Below are the code and all the weights of a small trained network. Each question names an input and a class and asks about switching units off, where a switched-off unit gives its printed mean instead of its output.

import numpy as np


def w(rows, s, z=0):
    codes = np.array(rows[::2]) - 128.0
    scale = np.full(codes.shape[1], s)
    scale[-1] = z or s
    return codes * scale


def norm(h):
    return h / np.sqrt((h * h).mean(-1, keepdims=True) + 1e-5)


def f(y):
    return y / 2 * (1 + np.tanh(0.7978845608 * (y + 0.044715 * y**3)))


def log_softmax(a):
    a = a - a.max(-1, keepdims=True)
    return a - np.log(np.exp(a).sum(-1, keepdims=True))


def net(x, mask):
    res = np.array(x, float).reshape(1, 5) / 4 @ E
    u = 0
    for l in range(3):
        y = f(norm(res) @ A[l][:, :-1].T + A[l][:, -1])
        res = res + np.where(mask[u : u + 5], y, B[l][:, -1]) @ B[l][:, :-1]
        u += 5
    return log_softmax(norm(res)[-1] @ U[:, :-1].T + U[:, -1])


A, B = {}, {}
E = w([
[126,136,132,135,136,113],'x0',
[122,126,133,123,110,148],'x1',
[212,161,77,196,46,130],'x2',
[155,200,144,157,206,238],'x3',
[1,138,50,192,108,166],'x4',
],0.0078)
A[0] = w([
[126,63,125,108,194,166,54],'L0N0',
[42,55,102,39,3,20,3],'L0N1',
[42,60,206,47,217,123,65],'L0N2',
[209,157,189,36,136,119,65],'L0N3',
[152,201,177,64,170,159,96],'L0N4',
],0.0057,0.0042)
B[0] = w([
[106,221,161,159,53,148,113],'L0N0',
[151,18,144,138,117,78,253],'L0N1',
[141,254,43,6,41,124,249],'L0N2',
[137,40,195,143,75,142,193],'L0N3',
[180,115,198,146,130,190,158],'L0N4',
],0.0072,0.0031)
A[1] = w([
[114,188,191,182,210,210,93],'L1N0',
[22,115,179,58,184,137,132],'L1N1',
[9,100,47,163,137,135,3],'L1N2',
[211,167,82,253,44,119,173],'L1N3',
[137,206,152,154,211,217,80],'L1N4',
],0.0079,0.0035)
B[1] = w([
[69,33,85,96,125,100,195],'L1N0',
[147,253,30,116,69,113,184],'L1N1',
[192,185,242,245,158,169,189],'L1N2',
[86,190,92,41,132,149,255],'L1N3',
[61,37,59,169,134,134,201],'L1N4',
],0.011,0.0062)
A[2] = w([
[91,64,110,131,104,33,31],'L2N0',
[85,95,110,188,142,176,253],'L2N1',
[158,134,144,118,121,174,157],'L2N2',
[180,103,229,72,148,108,91],'L2N3',
[112,157,108,250,137,157,111],'L2N4',
],0.011,0.0036)
B[2] = w([
[81,45,65,160,212,198,209],'L2N0',
[161,78,167,136,138,67,253],'L2N1',
[48,118,125,178,166,11,153],'L2N2',
[116,191,191,231,143,172,224],'L2N3',
[230,146,229,107,110,114,226],'L2N4',
],0.011,0.0052)
U = w([
[101,7,99,147,168,140,242],'0',
[161,156,225,191,143,136,11],'1',
[107,199,58,63,116,128,119],'2',
],0.018,0.0012)

Each question gives the input, the list of numbers given to net, and the class t.
The units are the neurons (one row each of A and B). Each row of codes is followed by its name. A weight is (code - 128) times the scale printed after its matrix; where a second scale follows, it is the last column's (A, B and U).
mask holds one flag per neuron, layer by layer. A switched-off neuron (its flag False) gives its mean, the last column of its row in B, instead of its output. The means were averaged over made-up inputs and are rounded, as every weight is.
A unit's drop is (log p(t) with every unit on - log p(t) with that unit switched off) / (log p(t) with every unit on - log p(t) with every unit switched off).
The circuit of an input: a set's keep is (log p(t) with only the set's units on - log p(t) with every unit switched off) / (log p(t) with every unit on - log p(t) with every unit switched off). Starting from the 12 units with the biggest drops (on a tie, the unit counted first), units are removed one at a time, each time the one whose removal leaves the highest keep (on an exact tie, the one counted first), for as long as the keep stays at least 0.8.
units of the circuit, in order: the units of the circuit, biggest drop first
most important unit: the unit with the biggest drop
top k neurons: the k neurons with the biggest drops, biggest first
top k neurons in layer l: the k neurons of layer l with the biggest drops, biggest first
drop when u is switched off: that unit's drop, to one decimal
input [4,-2,5,-3,8], class 1: units of the circuit, in order : [L1N2]
input [2,6,7,8,7], class 0: top 3 neurons : [L1N0 L1N4 L0N2]
input [1,-3,-2,7,8], class 1: top 3 neurons : [L1N2 L2N4 L2N0]
input [-5,-5,6,6,6], class 0: top 3 neurons in layer 1 : [L1N4 L1N0 L1N1]
input [-8,-3,5,5,4], class 0: top 2 neurons in layer 1 : [L1N4 L1N1]
input [-1,-4,3,8,-6], class 0: units of the circuit, in order : [L1N4 L1N0]
input [-6,-3,-4,1,4], class 1: top 2 neurons : [L1N2 L1N3]
input [8,-4,-4,-4,-5], class 1: top 3 neurons : [L1N4 L1N0 L2N3]
input [3,3,-7,6,2], class 2: top 2 neurons : [L1N1 L0N2]
input [-3,-1,5,-4,-3], class 2: top 4 neurons : [L1N3 L1N4 L1N0 L2N1]
input [-7,-7,8,-1,-6], class 2: top 2 neurons : [L1N3 L1N2]
input [-4,-1,-4,6,7], class 1: top 2 neurons : [L1N2 L2N4]
input [-1,-6,-7,3,-5], class 2: top 3 neurons : [L1N1 L1N2 L0N1]
input [4,4,6,-3,-5], class 2: most important unit : L1N3
input [0,-7,4,-3,-3], class 2: top 4 neurons : [L1N3 L1N2 L1N4 L1N0]
input [-7,6,3,-6,7], class 1: top 3 neurons : [L1N2 L2N4 L1N0]
input [-6,-3,-2,2,4], class 1: drop when L1N2 is switched off : 0.9
input [4,-6,4,7,7], class 0: drop when L2N3 is switched off : 0.4
input [0,4,5,8,-5], class 0: drop when L2N0 is switched off : 0.0
input [1,-1,-5,7,-6], class 0: units of the circuit, in order : [L1N4]
